Below are the code and all the weights of a small trained network. Each question names an input and a class and asks about switching units off, where a switched-off unit gives its printed mean instead of its output.

import numpy as np


def w(rows, s, z=0):
    codes = np.array(rows[::2]) - 128.0
    scale = np.full(codes.shape[1], s)
    scale[-1] = z or s
    return codes * scale


def f(y):
    return np.maximum(y, 0)


def log_softmax(a):
    a = a - a.max(-1, keepdims=True)
    return a - np.log(np.exp(a).sum(-1, keepdims=True))


def net(x, mask):
    res = np.array(x, float).reshape(1, 3) / 4 @ E
    y = f(res @ A[0][:, :-1].T + A[0][:, -1])
    res = res + np.where(mask, y, B[0][:, -1]) @ B[0][:, :-1]
    return log_softmax(res[-1] @ U[:, :-1].T + U[:, -1])


A, B = {}, {}
E = w([
[134,148,97,35,1,149,198,208,52,158,90,196],'x0',
[15,159,168,32,106,37,53,94,123,80,182,212],'x1',
[123,214,50,110,204,210,89,102,4,95,202,112],'x2',
],0.0072)
A[0] = w([
[65,180,166,106,117,99,103,147,139,125,184,157,178],'neuron 1',
[159,131,115,134,152,152,166,137,136,167,103,92,254],'neuron 2',
[138,65,208,128,75,61,131,147,194,151,101,139,58],'neuron 3',
[135,150,125,34,59,166,165,182,126,153,72,178,62],'neuron 4',
[146,104,158,156,170,70,135,108,195,108,138,117,111],'neuron 5',
[108,124,159,182,202,102,64,89,175,124,165,79,103],'neuron 6',
[125,149,133,72,66,120,182,169,79,157,127,156,128],'neuron 7',
[121,130,86,53,49,118,169,174,92,143,114,164,124],'neuron 8',
[61,139,146,104,103,74,96,108,135,103,150,131,182],'neuron 9',
[82,149,156,82,113,57,84,127,129,76,162,175,107],'neuron 10',
[106,63,193,139,51,112,129,137,174,166,89,126,174],'neuron 11',
[201,98,78,194,154,188,204,162,133,165,109,83,75],'neuron 12',
[103,106,192,185,189,109,58,40,186,71,184,66,115],'neuron 13',
[191,101,97,214,127,187,208,167,108,183,70,63,55],'neuron 14',
[107,59,237,150,91,110,152,178,179,167,80,156,120],'neuron 15',
[69,126,142,102,115,48,108,97,111,108,164,190,61],'neuron 16',
[81,129,157,81,130,60,101,92,107,117,131,159,55],'neuron 17',
[113,210,54,122,163,214,81,127,2,91,211,109,101],'neuron 18',
],0.0073,0.0084)
B[0] = w([
[131,144,69,172,96,95,108,131,132,132,93,153,201],'neuron 1',
[65,150,53,147,87,75,110,95,90,144,15,155,236],'neuron 2',
[126,125,166,69,191,127,126,108,179,180,254,177,184],'neuron 3',
[196,97,192,116,111,151,144,163,97,111,183,79,183],'neuron 4',
[167,96,147,89,111,165,150,120,103,114,138,106,175],'neuron 5',
[166,104,180,101,97,162,148,142,65,103,123,75,206],'neuron 6',
[172,86,171,120,87,168,154,137,89,109,105,84,192],'neuron 7',
[179,112,158,118,101,159,145,124,95,93,114,93,201],'neuron 8',
[127,143,87,177,103,104,114,119,122,116,98,130,201],'neuron 9',
[156,157,83,159,96,88,78,158,124,147,106,126,191],'neuron 10',
[103,118,111,97,178,150,142,61,132,151,121,154,211],'neuron 11',
[149,139,125,166,102,79,65,167,172,173,169,111,206],'neuron 12',
[180,74,149,124,89,186,135,138,102,82,122,112,232],'neuron 13',
[180,147,110,170,111,100,68,176,165,150,214,129,207],'neuron 14',
[108,110,128,84,185,120,134,92,125,162,147,167,203],'neuron 15',
[166,149,106,168,113,72,96,170,196,153,158,109,172],'neuron 16',
[175,141,135,159,123,87,42,200,173,165,192,119,161],'neuron 17',
[87,111,140,52,184,147,126,64,177,180,203,181,250],'neuron 18',
],0.0098,0.011)
U = w([
[142,148,104,216,112,69,93,176,161,152,152,118,84],'0',
[101,122,147,47,210,155,149,74,150,164,182,172,101],'1',
[169,101,199,108,98,199,163,143,94,69,125,39,90],'2',
[66,140,56,172,116,120,154,74,99,111,6,147,254],'3',
[67,150,182,151,174,135,160,206,155,77,129,116,86],'4',
],0.012,0.0085)

Each question gives the input, the list of numbers given to net, and the class t.
The units are the neurons (one row each of A and B). Each row of codes is followed by its name. A weight is (code - 128) times the scale printed after its matrix; where a second scale follows, it is the last column's (A, B and U).
mask holds one flag per neuron, in row order. A switched-off neuron (its flag False) gives its mean, the last column of its row in B, instead of its output. The means were averaged over made-up inputs and are rounded, as every weight is.
A unit's drop is (log p(t) with every unit on - log p(t) with that unit switched off) / (log p(t) with every unit on - log p(t) with every unit switched off).
The circuit of an input: a set's keep is (log p(t) with only the set's units on - log p(t) with every unit switched off) / (log p(t) with every unit on - log p(t) with every unit switched off). Starting from the 12 units with the biggest drops (on a tie, the unit counted first), units are removed one at a time, each time the one whose removal leaves the highest keep (on an exact tie, the one counted first), for as long as the keep stays at least 0.8.
circuit, biggest first: the units of the circuit, biggest drop first
top k neurons: the k neurons with the biggest drops, biggest first
drop of u: that unit's drop, to one decimal
input [1,0,-4], class 1: top neuron => [neuron 3]
input [-7,5,6], class 2: top 2 neurons => [neuron 13; neuron 6]
input [-8,2,-6], class 2: top 2 neurons => [neuron 13; neuron 6]
input [-8,6,-8], class 1: top 3 neurons => [neuron 3; neuron 15; neuron 11]
input [5,-2,-5], class 1: top 4 neurons => [neuron 15; neuron 11; neuron 3; neuron 13]
input [8,-8,-5], class 0: top 3 neurons => [neuron 14; neuron 12; neuron 2]
input [5,6,-8], class 1: top 2 neurons => [neuron 3; neuron 11]
input [-8,4,6], class 2: top 2 neurons => [neuron 13; neuron 6]
input [5,-1,-4], class 2: top 4 neurons => [neuron 18; neuron 4; neuron 7; neuron 8]
input [1,-6,3], class 0: top 2 neurons => [neuron 14; neuron 12]
input [8,-8,1], class 0: top 4 neurons => [neuron 14; neuron 12; neuron 2; neuron 13]
input [5,1,3], class 2: drop of neuron 4 => 0.1
input [2,4,1], class 0: drop of neuron 2 => 0.9
input [5,4,-4], class 2: drop of neuron 18 => 1.5
input [-2,1,-5], class 1: circuit, biggest first => [neuron 3]
